Below are the code and all the weights of a small trained network. Each question names an input and a class and asks about switching units off, where a switched-off unit gives its printed mean instead of its output.

import numpy as np


def w(rows, s, z=0):
    codes = np.array(rows[::2]) - 128.0
    scale = np.full(codes.shape[1], s)
    scale[-1] = z or s
    return codes * scale


def norm(h):
    return h / np.sqrt((h * h).mean(-1, keepdims=True) + 1e-5)


def f(y):
    return y / 2 * (1 + np.tanh(0.7978845608 * (y + 0.044715 * y**3)))


def log_softmax(a):
    a = a - a.max(-1, keepdims=True)
    return a - np.log(np.exp(a).sum(-1, keepdims=True))


def net(x, mask):
    res = np.array(x, float).reshape(1, 4) / 4 @ E
    u = 0
    for l in range(4):
        y = f(norm(res) @ A[l][:, :-1].T + A[l][:, -1])
        res = res + np.where(mask[u : u + 4], y, B[l][:, -1]) @ B[l][:, :-1]
        u += 4
    return log_softmax(norm(res)[-1] @ U[:, :-1].T + U[:, -1])


A, B = {}, {}
E = w([
[236,2,187,105],'x0',
[237,188,98,236],'x1',
[120,111,105,160],'x2',
[126,125,122,133],'x3',
],0.0048)
A[0] = w([
[179,129,52,9,106],'L0N1',
[79,169,217,124,124],'L0N2',
[48,171,254,126,251],'L0N3',
[61,103,135,151,111],'L0N4',
],0.0067,0.0025)
B[0] = w([
[70,127,209,168,134],'L0N1',
[2,106,76,104,153],'L0N2',
[159,119,43,188,252],'L0N3',
[4,124,100,88,151],'L0N4',
],0.0064,0.0027)
A[1] = w([
[196,58,165,151,177],'L1N1',
[143,28,168,95,136],'L1N2',
[87,3,184,115,2],'L1N3',
[158,181,119,129,22],'L1N4',
],0.012,0.0021)
B[1] = w([
[105,61,127,134,255],'L1N1',
[180,214,149,189,235],'L1N2',
[10,186,116,197,233],'L1N3',
[128,158,111,170,146],'L1N4',
],0.012,0.0061)
A[2] = w([
[45,96,93,1,132],'L2N1',
[194,118,176,83,41],'L2N2',
[155,47,81,91,182],'L2N3',
[77,23,144,93,253],'L2N4',
],0.0093,0.0012)
B[2] = w([
[28,18,8,72,254],'L2N1',
[139,63,178,177,110],'L2N2',
[141,158,196,140,151],'L2N3',
[123,143,95,140,178],'L2N4',
],0.014,0.0032)
A[3] = w([
[116,83,130,138,5],'L3N1',
[150,251,87,206,210],'L3N2',
[98,148,216,119,129],'L3N3',
[111,164,16,92,99],'L3N4',
],0.011,0.0023)
B[3] = w([
[201,182,153,164,124],'L3N1',
[180,155,120,2,251],'L3N2',
[48,172,60,83,134],'L3N3',
[151,45,165,129,186],'L3N4',
],0.0077,0.011)
U = w([
[20,48,43,102,182],'0',
[235,89,209,220,172],'1',
[113,78,162,130,2],'2',
[47,250,153,203,174],'3',
[210,172,87,15,178],'4',
[112,89,178,112,9],'5',
],0.016,0.0082)

Each question gives the input, the list of numbers given to net, and the class t.
The units are the neurons (one row each of A and B). Each row of codes is followed by its name. A weight is (code - 128) times the scale printed after its matrix; where a second scale follows, it is the last column's (A, B and U).
mask holds one flag per neuron, layer by layer. A switched-off neuron (its flag False) gives its mean, the last column of its row in B, instead of its output. The means were averaged over made-up inputs and are rounded, as every weight is.
A unit's drop is (log p(t) with every unit on - log p(t) with that unit switched off) / (log p(t) with every unit on - log p(t) with every unit switched off).
The circuit of an input: a set's keep is (log p(t) with only the set's units on - log p(t) with every unit switched off) / (log p(t) with every unit on - log p(t) with every unit switched off). Starting from the 12 units with the biggest drops (on a tie, the unit counted first), units are removed one at a time, each time the one whose removal leaves the highest keep (on an exact tie, the one counted first), for as long as the keep stays at least 0.8.
units of the circuit, in order: the units of the circuit, biggest drop first
unit that matters most: the unit with the biggest drop
top k neurons: the k neurons with the biggest drops, biggest first
k most important neurons of layer l: the k neurons of layer l with the biggest drops, biggest first
drop of u: that unit's drop, to one decimal
input [6,-7,8,2], class 3: top 2 neurons	[L1N3; L1N2]
input [8,1,-7,5], class 1: 2 most important neurons of layer 1	[L1N1; L1N2]
input [6,-3,-2,7], class 3: top neuron	[L1N3]
input [1,-7,-7,4], class 3: units of the circuit, in order	[L1N2; L2N1]
input [-5,1,-3,-7], class 4: top 2 neurons	[L1N1; L2N1]
input [1,1,-8,7], class 1: top 2 neurons	[L1N3; L0N4]
input [0,2,4,6], class 4: top 2 neurons	[L2N1; L2N4]
input [6,-3,0,-8], class 3: 2 most important neurons of layer 1	[L1N3; L1N2]
input [7,1,8,-3], class 1: 2 most important neurons of layer 0	[L0N2; L0N4]
input [5,-2,2,0], class 3: top 2 neurons	[L1N3; L1N2]
input [3,-3,6,6], class 3: drop of L1N3	0.3
input [-8,5,-1,5], class 4: drop of L1N4	0.0
input [3,-8,3,-5], class 3: drop of L1N2	0.1
input [8,2,2,-3], class 1: drop of L1N1	0.4
input [8,-8,1,-5], class 3: unit that matters most	L1N2
